Each row has a name. After each piece below comes the name of the row it's from, unless a question asks for something else. Each question is about the rows just above it.

Columns, left to right: C J S X F Z
[127 148 130 121  99 120] : gipub
[141 151 114 110 131 144] : Butaf
[185  95 181  83 100 121] : ruvil
[103 155 121 116 126 213] : ludi
Which column holds this, read top down? [130 114 181] : S
Which column holds this, read top down? [141 185 103] : C
asked: [127 148 130 121] : gipub

Columns, left to right: N A K B T H
[ 47 111 159 106 105 103] : Zesu
[ 47 111 105  41 159 117] : kon
[ 47  41 111 159 105 165] : foz
Which column holds this, read top down? [111 111] : A
Which entry of Zesu is missing from [103 111  47 159 106]? : [105]
asked: [ 47 111 105  41] : kon
asked: [ 47 111 159 106 105] : Zesu
asked: [ 41 111] : foz
asked: [ 47  41 111 159 105 165] : foz
asked: [111 105] : kon

Columns, left to right: W L E U Q D P M R
[146  93  76  78  70 148 149 133  67] : Vib
[151 119 112  39  41  77  62  59 101] : domor
[145 125 103  75  57  50 147 108  93] : vifeg
[ 97  87  75 115 108 107 132 112  78] : bufaz
[151 119 112  39  41  41 131 115 103] : Kiba
[145 125  70  85  76  78 135  56 122] : goro
[146  93  76  78  70  85 149 133 192] : giked
[ 86 227 191 193  92 108  99  55 189] : miz
asked: [112  39  41  41 131 115] : Kiba
Which entry of Vib is missing from [ 93  78 146  70 148  76 133  67]? : [149]
[76 78 70 85] is in which row? : giked

Columns, left to right: ziz zus Kege vuges Fub Sotu
[144 117 185 118 212 202] = Kago
[161  58 157 159 195 156] = Tager
[156  33 213 127 214 214] = ser
[ 69 240  53 120  44  80] = gif
[148  85 149 147 182 159] = tirek
[201  61 193 152 135 200] = fano
Which column holds this, read top down? [ 53 149] : Kege
Which entry of ser is missing from [214  33 127 214 156]? : [213]
Where do [149 147] appear? : tirek
Shuffled Kago with one entry gone: [185 202 117 212 144], missing : [118]
Shuffled Tager with one entry gone: [157 195 159  58 161], missing : [156]

Columns, left to right: zakod losi bogig Giri
[217  96 163 152] -> mobo
[129 166 107 108] -> boto
[141 163 164 134] -> dif
[137 126 153 129] -> lipe
[186 103 160 106] -> vam
[171 112 191  87] -> Nakap
[123  51 100 184] -> fozif
[141 163 164 173] -> rufud
[123 156 155 155] -> Las
fozif without one entry, shuffled: [123 100  51]. Gone: : [184]
rufud without one entry, shuffled: [173 164 163]. Gone: : [141]
[ 96 166 163 126 103 112  51 163] is in which column, read top down? : losi
[156 155] is in which row? : Las
Which entry of Nakap is missing from [171  87 191]? : [112]
Which entry of fozif is missing from [184  51 123]? : [100]
[160 191] is in which column, read top down? : bogig

Columns, left to right: Mel vur Bora Zusib Suti voz
[149 195 132 196 133 150] = laf
[171 103 145  70 113  67] = Zuk
[ 45  68 197  32  89 117] = Kamam
[ 50 140 174 102 103  91] = zesot
[121  68 111 112 148 160] = Rupi
[171 103 145  70  88 117] = ninut
Which entry of laf is missing from [132 133 195 150 196]? : [149]
Which entry of Kamam is missing from [ 32 117 197  68  89]? : [45]
Which entry of laf is missing from [149 132 133 150 195]? : [196]
Which row holds [171 103 145  70 113  67]? : Zuk
Shuffled zesot with one entry gone: [140 103  91  50 174], missing : [102]

Columns, left to right: Borur gab Tuden kiga Vulut rovam Luvot
[194  97 107  47 115 101 101]  Fur
[200 160 236 182 138  67 161]  padu
[126 123 127 127 126 125 130]  mufe
[118  59 136 128 143 139  99]  dogup
padu without one entry, shuffled: [182 236  67 160 200 138]. Gone: : [161]
asked: [194  97 107  47] : Fur
[ 97 160 123] is in which column, read top down? : gab

Columns, left to right: regag Ros Ripir suro rason pomi gan Ris Zokon zuvad
[132  98  78  91 183 108 197 120  90  88] = Marap
[114 157  92  91 119 149 171 107 119 123] = kozuf
[147 187 176 149  81 162 171 139 155  85] = radu
[162 108  94 184 181 190  79  84  82 154] = Zonos
[146 106  63 175 163 172  78 110  68 123] = nad
[151  61  95 141 101 220 145 164 142 125] = Nedu
[188 240 168 130 184 222 156 205 215 171] = sitin
[ 32 118 102 115  77  39  79 194 217  61] = dibun
[132 120  98  78  90 183 197  91 108  98] = fuda
[144  92  42 178 165 179  74 110  63  98] = modad
[ 98  76 155  79 117 170 161 109 140 144] = fafe
asked: [ 42 178 165 179  74 110  63] : modad
asked: [132 120  98  78  90 183 197  91 108] : fuda
[132 114 147 162 146 151] is in which column, read top down? : regag
asked: [ 78 110] : nad
asked: [132 120  98  78  90 183 197  91 108  98] : fuda

Columns, left to right: zafu puba dos fipu roza
[ 81 160 132 167 168] : Dema
[ 46 181 122 154 146] : Lam
[ 80 124 103 184 188] : dula
[ 54 171 124 153 143] : pena
[ 42 157  65 154 143] : kis
[ 72 156 130 172 160] : dafi
[ 27 165  85 149 137] : kemul
[160 181 124] is in which column, read top down? : puba
Which column holds [80 54 42 72] top down? : zafu
[80 54 42] is in which column, read top down? : zafu
asked: [124 103 184 188] : dula
Which column holds [154 184 153 154] top down? : fipu

Columns, left to right: moz Lupom gis Sak Fot Fira rubu zitat Lopaz punud
[162 157 171  96 115  75  83 113 108 109] = rof
[111 109  56 109 164 194 160 127  75 116] = zusod
[128 100 176 138 111 149  68  93  63 189] = giraf
[125 127 125 128 130 132 132 131 129 129] = ras
[135  94 147 118  46 179 147  37 125 190] = bafen
[137 133 123 140 127 135 122 135 127 121] = Vanaf
[158 107 144 140 113 206 101 112 170 142] = luse
[102 146 102 129 116 102 129  99 164 118] = Vido
[155 156 246 159  61  24  65 133 210 150] = Gere
[127 131 127 129 129 122 129 127 129 126] = tenun
giraf without one entry, shuffled: [ 93 128 176 111 189 149 138 100  68]. Gone: : [63]
luse without one entry, shuffled: [112 158 206 107 144 101 142 170 140]. Gone: : [113]
Shuffled ras with one entry gone: [125 132 128 125 132 129 129 127 130], missing : [131]
Which column holds this, read top down? [132 147 122 101 129  65] : rubu
asked: [140 113 206 101 112 170 142] : luse

